Here is a tiny trained network, its code and every weight. The questions are about switching its units off for an input and a class, where a switched-off unit gives its printed mean instead of its output.

import numpy as np


def w(rows, s, z=0):
    codes = np.array(rows[::2]) - 128.0
    scale = np.full(codes.shape[1], s)
    scale[-1] = z or s
    return codes * scale


def f(y):
    return np.maximum(y, 0)


def log_softmax(a):
    a = a - a.max(-1, keepdims=True)
    return a - np.log(np.exp(a).sum(-1, keepdims=True))


def net(x, mask):
    res = np.array(x, float).reshape(1, 5) / 4 @ E
    y = f(res @ A[0][:, :-1].T + A[0][:, -1])
    res = res + np.where(mask, y, B[0][:, -1]) @ B[0][:, :-1]
    return log_softmax(res[-1] @ U[:, :-1].T + U[:, -1])


A, B = {}, {}
E = w([
[125,139,112,192,140,167,169,107],'x0',
[48,221,165,79,139,153,253,177],'x1',
[190,187,54,147,148,227,156,70],'x2',
[138,117,100,154,169,105,221,67],'x3',
[36,2,35,85,98,245,182,75],'x4',
],0.0066)
A[0] = w([
[164,93,183,162,159,135,243,2,193],'n0',
[8,93,70,140,92,227,104,139,97],'n1',
[115,83,45,74,119,105,188,96,72],'n2',
[154,75,137,33,156,116,17,125,202],'n3',
[104,72,66,148,65,146,159,163,27],'n4',
[133,97,174,166,85,32,72,157,3],'n5',
[224,216,168,220,155,59,113,164,47],'n6',
[170,44,101,215,154,91,23,91,111],'n7',
[63,202,123,43,226,137,170,204,28],'n8',
[208,45,88,184,168,62,125,73,178],'n9',
[164,161,19,216,185,153,112,47,248],'n10',
[69,82,136,171,62,148,101,196,245],'n11',
[129,154,145,160,38,193,22,125,142],'n12',
[157,191,177,179,156,124,100,189,74],'n13',
[66,167,184,102,161,144,195,163,61],'n14',
],0.0062,0.0028)
B[0] = w([
[97,164,123,140,187,96,104,184,223],'n0',
[129,71,75,105,184,48,52,106,249],'n1',
[216,150,55,96,145,108,112,124,195],'n2',
[120,186,204,178,161,151,156,171,240],'n3',
[209,87,50,117,82,88,53,120,180],'n4',
[170,116,187,167,97,128,109,92,201],'n5',
[142,147,2,149,186,58,57,55,248],'n6',
[79,143,158,174,69,189,204,113,249],'n7',
[22,108,139,208,96,160,117,88,197],'n8',
[103,246,129,168,98,203,159,145,233],'n9',
[94,118,202,97,214,126,155,156,254],'n10',
[162,135,107,65,200,138,165,149,227],'n11',
[121,185,141,129,93,122,156,183,203],'n12',
[221,128,37,124,97,88,137,91,201],'n13',
[99,126,134,188,93,178,110,99,190],'n14',
],0.0068,0.0058)
U = w([
[195,39,72,105,163,90,74,51,66],'0',
[145,128,143,98,182,150,186,255,245],'1',
[122,95,214,99,203,166,141,119,225],'2',
[55,129,175,163,60,230,188,69,2],'3',
],0.0079,0.0027)

Each question gives the input, the list of numbers given to net, and the class t.
The units are the neurons (one row each of A and B). Each row of codes is followed by its name. A weight is (code - 128) times the scale printed after its matrix; where a second scale follows, it is the last column's (A, B and U).
mask holds one flag per neuron, in row order. A switched-off neuron (its flag False) gives its mean, the last column of its row in B, instead of its output. The means were averaged over made-up inputs and are rounded, as every weight is.
A unit's drop is (log p(t) with every unit on - log p(t) with that unit switched off) / (log p(t) with every unit on - log p(t) with every unit switched off).
The circuit of an input: a set's keep is (log p(t) with only the set's units on - log p(t) with every unit switched off) / (log p(t) with every unit on - log p(t) with every unit switched off). Starting from the 12 units with the biggest drops (on a tie, the unit counted first), units are removed one at a time, each time the one whose removal leaves the highest keep (on an exact tie, the one counted first), for as long as the keep stays at least 0.8.
circuit, biggest first: the units of the circuit, biggest drop first
k most important neurons: the k neurons with the biggest drops, biggest first
drop of u: that unit's drop, to one decimal
input [-3,5,-3,-4,1], class 3: 4 most important neurons : (n8 n14 n10 n0)
input [7,8,-5,8,-8], class 0: circuit, biggest first : (n6 n13)
input [6,6,-5,3,-7], class 0: circuit, biggest first : (n6 n13)
input [-5,8,3,7,-1], class 3: circuit, biggest first : (n8)
input [0,-3,0,6,5], class 1: 3 most important neurons : (n6 n9 n0)
input [4,-6,-2,3,-1], class 3: 2 most important neurons : (n7 n9)
input [0,8,-2,5,-1], class 3: 2 most important neurons : (n8 n14)
input [-3,7,-5,-6,-1], class 3: 2 most important neurons : (n8 n14)
input [5,-7,0,8,7], class 1: 3 most important neurons : (n9 n10 n0)
input [6,-1,4,8,8], class 0: 2 most important neurons : (n1 n4)
input [2,-6,1,-4,0], class 3: circuit, biggest first : (n7 n1)
input [2,-6,0,0,4], class 3: 3 most important neurons : (n7 n9 n6)
input [1,3,8,5,-8], class 0: 2 most important neurons : (n6 n13)
input [6,-3,-1,-4,-6], class 0: circuit, biggest first : (n6)
input [8,3,3,2,4], class 2: 2 most important neurons : (n10 n6)
input [-4,-7,-2,-1,-2], class 3: circuit, biggest first : (n7 n9)
input [4,1,3,7,1], class 1: circuit, biggest first : (n0 n8)
input [2,1,-8,-3,5], class 0: circuit, biggest first : (n1 n9)
input [-6,5,8,0,-6], class 0: drop of n1 : -0.1
input [8,-6,5,2,2], class 2: circuit, biggest first : (n10)
